Below are the code and all the weights of a small trained network. Each question names an input and a target symbol and asks about switching units off, where a switched-off unit gives its printed mean instead of its output.

import numpy as np


def w(rows, s, z=0):
    codes = np.array(rows[::2]) - 128.0
    scale = np.full(codes.shape[1], s)
    scale[-1] = z or s
    return codes * scale


def norm(h):
    return h / np.sqrt((h * h).mean(-1, keepdims=True) + 1e-5)


def softmax(a):
    e = np.exp(a - a.max(-1, keepdims=True))
    return e / e.sum(-1, keepdims=True)


def log_softmax(a):
    a = a - a.max(-1, keepdims=True)
    return a - np.log(np.exp(a).sum(-1, keepdims=True))


def net(x, mask):
    ids = ['ΓΔΞΣΩηπτ'.index(c) for c in x.split()]
    T = len(ids)
    res = E[ids] + P[:T]
    u = 0
    for l in range(3):
        r = norm(res)
        for j in range(2):
            rows = slice(2 * j, 2 * j + 2)
            q, k, v = (r @ M[l][rows].T for M in (Q, K, V))
            z = softmax(np.where(np.tri(T) > 0, q @ k.T / 2**0.5, -1e9)) @ v
            o = O[l][rows]
            res = res + np.where(mask[u + j], z, o[:, -1]) @ o[:, :-1]
        u += 2
    return log_softmax(norm(res)[-1] @ U[:, :-1].T + U[:, -1])


Q, K, V, O = {}, {}, {}, {}
E = w([
[165,189,56,105],'Γ',
[168,81,139,215],'Δ',
[126,85,58,105],'Ξ',
[95,122,100,101],'Σ',
[132,91,77,126],'Ω',
[191,189,164,60],'η',
[172,121,154,150],'π',
[47,88,221,5],'τ',
],0.024)
P = w([
[136,186,230,188],'0',
[149,154,195,94],'1',
[162,135,186,83],'2',
[189,126,167,67],'3',
[197,129,161,55],'4',
[209,134,155,47],'5',
[204,147,160,32],'6',
[224,157,159,11],'7',
[219,166,151,1],'8',
[193,169,158,56],'9',
],0.0066)
Q[0] = w([
[55,90,107,61],'L0H0',
[102,3,100,164],'L0H0',
[91,103,133,100],'L0H1',
[119,142,242,44],'L0H1',
],0.026)
K[0] = w([
[5,145,92,134],'L0H0',
[54,77,138,235],'L0H0',
[95,101,101,130],'L0H1',
[100,118,224,23],'L0H1',
],0.021)
V[0] = w([
[205,172,115,105],'L0H0',
[205,164,118,73],'L0H0',
[114,200,34,248],'L0H1',
[126,160,147,5],'L0H1',
],0.012)
O[0] = w([
[129,183,78,172,252],'L0H0',
[127,192,110,223,253],'L0H0',
[93,167,2,189,111],'L0H1',
[111,63,206,147,58],'L0H1',
],0.0085,0.0049)
Q[1] = w([
[59,109,84,97],'L1H0',
[42,187,149,69],'L1H0',
[6,141,229,89],'L1H1',
[216,60,121,204],'L1H1',
],0.017)
K[1] = w([
[54,96,97,188],'L1H0',
[58,72,175,168],'L1H0',
[6,127,151,30],'L1H1',
[230,123,156,176],'L1H1',
],0.02)
V[1] = w([
[37,71,106,250],'L1H0',
[219,1,162,215],'L1H0',
[68,62,60,63],'L1H1',
[118,175,130,55],'L1H1',
],0.011)
O[1] = w([
[14,172,205,188,57],'L1H0',
[75,72,252,176,160],'L1H0',
[255,130,207,41,1],'L1H1',
[165,185,66,107,10],'L1H1',
],0.0079,0.0045)
Q[2] = w([
[116,252,130,170],'L2H0',
[161,133,229,211],'L2H0',
[157,130,138,105],'L2H1',
[44,84,53,50],'L2H1',
],0.019)
K[2] = w([
[159,89,24,206],'L2H0',
[157,35,229,253],'L2H0',
[71,90,156,96],'L2H1',
[27,246,147,203],'L2H1',
],0.015)
V[2] = w([
[253,49,87,185],'L2H0',
[129,22,136,126],'L2H0',
[153,51,146,151],'L2H1',
[187,189,188,158],'L2H1',
],0.021)
O[2] = w([
[71,192,146,251,255],'L2H0',
[141,84,71,213,107],'L2H0',
[110,156,59,137,153],'L2H1',
[239,151,155,162,184],'L2H1',
],0.015,0.0087)
U = w([
[124,231,108,78,141],'Γ',
[28,126,225,254,141],'Δ',
[48,99,218,91,253],'Ξ',
[251,147,160,169,81],'Σ',
[146,106,122,162,106],'Ω',
[118,110,32,100,113],'η',
[145,52,95,152,155],'π',
[116,124,116,155,20],'τ',
],0.0088,0.0038)

Each question gives the input, a string of symbols that net reads in full, and the target symbol t.
The units are the heads (2 rows each of Q, K, V and O). Each row of codes is followed by its name. A weight is (code - 128) times the scale printed after its matrix; where a second scale follows, it is the last column's (O and U).
mask holds one flag per head, layer by layer. A switched-off head (its flag False) gives its mean, the last column of its rows in O, instead of its output. The means were averaged over made-up inputs and are rounded, as every weight is.
A unit's drop is (log p(t) with every unit on - log p(t) with that unit switched off) / (log p(t) with every unit on - log p(t) with every unit switched off).
The circuit of an input: a set's keep is (log p(t) with only the set's units on - log p(t) with every unit switched off) / (log p(t) with every unit on - log p(t) with every unit switched off). Starting from all 6 units, units are removed one at a time, each time the one whose removal leaves the highest keep (on an exact tie, the one counted first), for as long as the keep stays at least 0.8.
units of the circuit, in order: the units of the circuit, biggest drop first
most important unit: the unit with the biggest drop
which heads matter: for each layer, one digit per head in row order, 1 if its drop is at least 0.15 and else 0, layers parted by /
drop of u: that unit's drop, to one decimal
input Σ Γ Ω, target π: most important unit	L0H0
input Ξ η Δ Γ Ω η, target Δ: which heads matter	11 / 00 / 10
input Ξ Δ Δ Δ Γ π Δ τ Δ Ξ, target Δ: which heads matter	11 / 11 / 01
input Δ Γ Γ Γ Δ Ξ Δ Γ, target Δ: units of the circuit, in order	[L0H0; L2H0; L1H0]
input Γ η Ω Δ Ω Σ Γ η Ξ, target Ξ: units of the circuit, in order	[L2H0; L2H1; L1H1]
input Ξ Δ η Δ η, target Δ: which heads matter	10 / 01 / 10
input Δ Γ Δ Δ Δ Δ Γ π Ω, target η: units of the circuit, in order	[L2H0; L1H0; L0H1; L0H0]
input Δ Δ Ξ Γ Ω Σ Ω Γ Δ, target η: which heads matter	10 / 10 / 11
input Ω Σ Γ Δ η Ω, target Γ: which heads matter	01 / 10 / 10
input Σ η Ξ, target π: which heads matter	11 / 10 / 10
input Γ Ω Ω, target Ξ: which heads matter	00 / 00 / 11
input Σ Δ Δ Γ τ Γ Ω Σ, target Ξ: which heads matter	10 / 00 / 00
input Δ Δ Δ Δ π Δ η Δ Ω Ξ, target η: units of the circuit, in order	[L0H1; L1H0; L2H0; L0H0]
input η Γ Γ Σ Δ Ω, target Σ: most important unit	L0H0
input Γ Ω Δ Δ Ξ Δ, target η: which heads matter	11 / 10 / 11
input η Σ Σ Δ η π Σ Ξ, target Σ: units of the circuit, in order	[L0H0; L2H1]
input Ω Γ Γ Γ Γ Γ Σ Ξ, target Γ: units of the circuit, in order	[L0H1; L2H0]
input Δ Σ Ω Δ Δ Γ, target Δ: which heads matter	11 / 10 / 10
input Γ Δ Σ, target π: which heads matter	01 / 00 / 10
input Δ Γ Δ Γ Δ, target Γ: most important unit	L0H1
input η η Δ Γ Δ Ω, target Σ: drop of L2H1	1.4
